Here is a tiny trained network, its code and every weight. The questions are about switching its units off for an input and a class, where a switched-off unit gives its printed mean instead of its output.

import numpy as np


def w(rows, s, z=0):
    codes = np.array(rows[::2]) - 128.0
    scale = np.full(codes.shape[1], s)
    scale[-1] = z or s
    return codes * scale


def norm(h):
    return h / np.sqrt((h * h).mean(-1, keepdims=True) + 1e-5)


def f(y):
    return np.maximum(y, 0)


def log_softmax(a):
    a = a - a.max(-1, keepdims=True)
    return a - np.log(np.exp(a).sum(-1, keepdims=True))


def net(x, mask):
    res = np.array(x, float).reshape(1, 3) / 4 @ E
    u = 0
    for l in range(2):
        y = f(norm(res) @ A[l][:, :-1].T + A[l][:, -1])
        res = res + np.where(mask[u : u + 5], y, B[l][:, -1]) @ B[l][:, :-1]
        u += 5
    return log_softmax(norm(res)[-1] @ U[:, :-1].T + U[:, -1])


A, B = {}, {}
E = w([
[46,109,152,167,108,238,20,129],'x0',
[114,254,118,52,186,114,97,157],'x1',
[118,102,169,132,157,170,187,243],'x2',
],0.0074)
A[0] = w([
[139,146,95,104,128,127,106,163,13],'L0N0',
[137,7,106,151,108,142,123,86,6],'L0N1',
[91,113,149,139,131,194,61,139,211],'L0N2',
[141,58,117,158,85,117,87,7,27],'L0N3',
[149,78,127,128,125,95,192,111,82],'L0N4',
],0.016,0.0025)
B[0] = w([
[105,111,150,156,169,143,113,71,152],'L0N0',
[108,189,249,151,108,159,124,110,220],'L0N1',
[153,85,95,129,91,181,124,191,249],'L0N2',
[79,138,195,71,148,37,94,37,243],'L0N3',
[157,89,68,125,115,102,151,166,208],'L0N4',
],0.015,0.012)
A[1] = w([
[112,98,1,90,112,148,1,107,1],'L1N0',
[85,224,102,91,164,163,33,130,197],'L1N1',
[77,194,119,140,162,160,83,84,117],'L1N2',
[199,127,96,157,99,78,166,122,14],'L1N3',
[68,122,130,79,118,114,43,78,53],'L1N4',
],0.017,0.0018)
B[1] = w([
[155,106,171,187,66,250,165,212,207],'L1N0',
[103,94,213,147,84,113,97,51,218],'L1N1',
[117,149,191,99,134,103,132,162,188],'L1N2',
[120,127,109,92,224,164,114,101,201],'L1N3',
[134,150,58,109,193,98,147,141,246],'L1N4',
],0.014,0.011)
U = w([
[148,160,61,184,88,119,120,112,2],'0',
[145,94,144,177,26,230,105,189,214],'1',
[105,144,210,93,130,68,101,61,221],'2',
[133,134,37,115,76,79,111,112,8],'3',
[191,107,4,91,202,100,190,139,234],'4',
],0.012,0.0037)

Each question gives the input, the list of numbers given to net, and the class t.
The units are the neurons (one row each of A and B). Each row of codes is followed by its name. A weight is (code - 128) times the scale printed after its matrix; where a second scale follows, it is the last column's (A, B and U).
mask holds one flag per neuron, layer by layer. A switched-off neuron (its flag False) gives its mean, the last column of its row in B, instead of its output. The means were averaged over made-up inputs and are rounded, as every weight is.
A unit's drop is (log p(t) with every unit on - log p(t) with that unit switched off) / (log p(t) with every unit on - log p(t) with every unit switched off).
The circuit of an input: a set's keep is (log p(t) with only the set's units on - log p(t) with every unit switched off) / (log p(t) with every unit on - log p(t) with every unit switched off). Starting from all 10 units, units are removed one at a time, each time the one whose removal leaves the highest keep (on an exact tie, the one counted first), for as long as the keep stays at least 0.8.
circuit, biggest first: the units of the circuit, biggest drop first
k most important neurons: the k neurons with the biggest drops, biggest first
k most important neurons of layer l: the k neurons of layer l with the biggest drops, biggest first
drop of u: that unit's drop, to one decimal
input [8,4,-8], class 1: circuit, biggest first	L1N0
input [-1,-2,2], class 1: 3 most important neurons of layer 1	L1N4, L1N1, L1N2
input [2,6,-7], class 1: 2 most important neurons	L1N0, L0N1
input [3,7,7], class 1: 3 most important neurons	L0N3, L0N1, L0N2
input [1,4,-2], class 1: 3 most important neurons	L0N3, L0N1, L1N0
input [4,-7,1], class 2: 2 most important neurons of layer 0	L0N3, L0N1
input [1,-8,3], class 2: 3 most important neurons	L0N3, L1N0, L0N1
input [3,8,7], class 1: 3 most important neurons of layer 0	L0N3, L0N1, L0N2
input [3,6,7], class 1: drop of L0N3	1.6
input [-3,1,-1], class 4: drop of L0N2	0.2
input [-4,1,-5], class 4: drop of L1N2	0.0
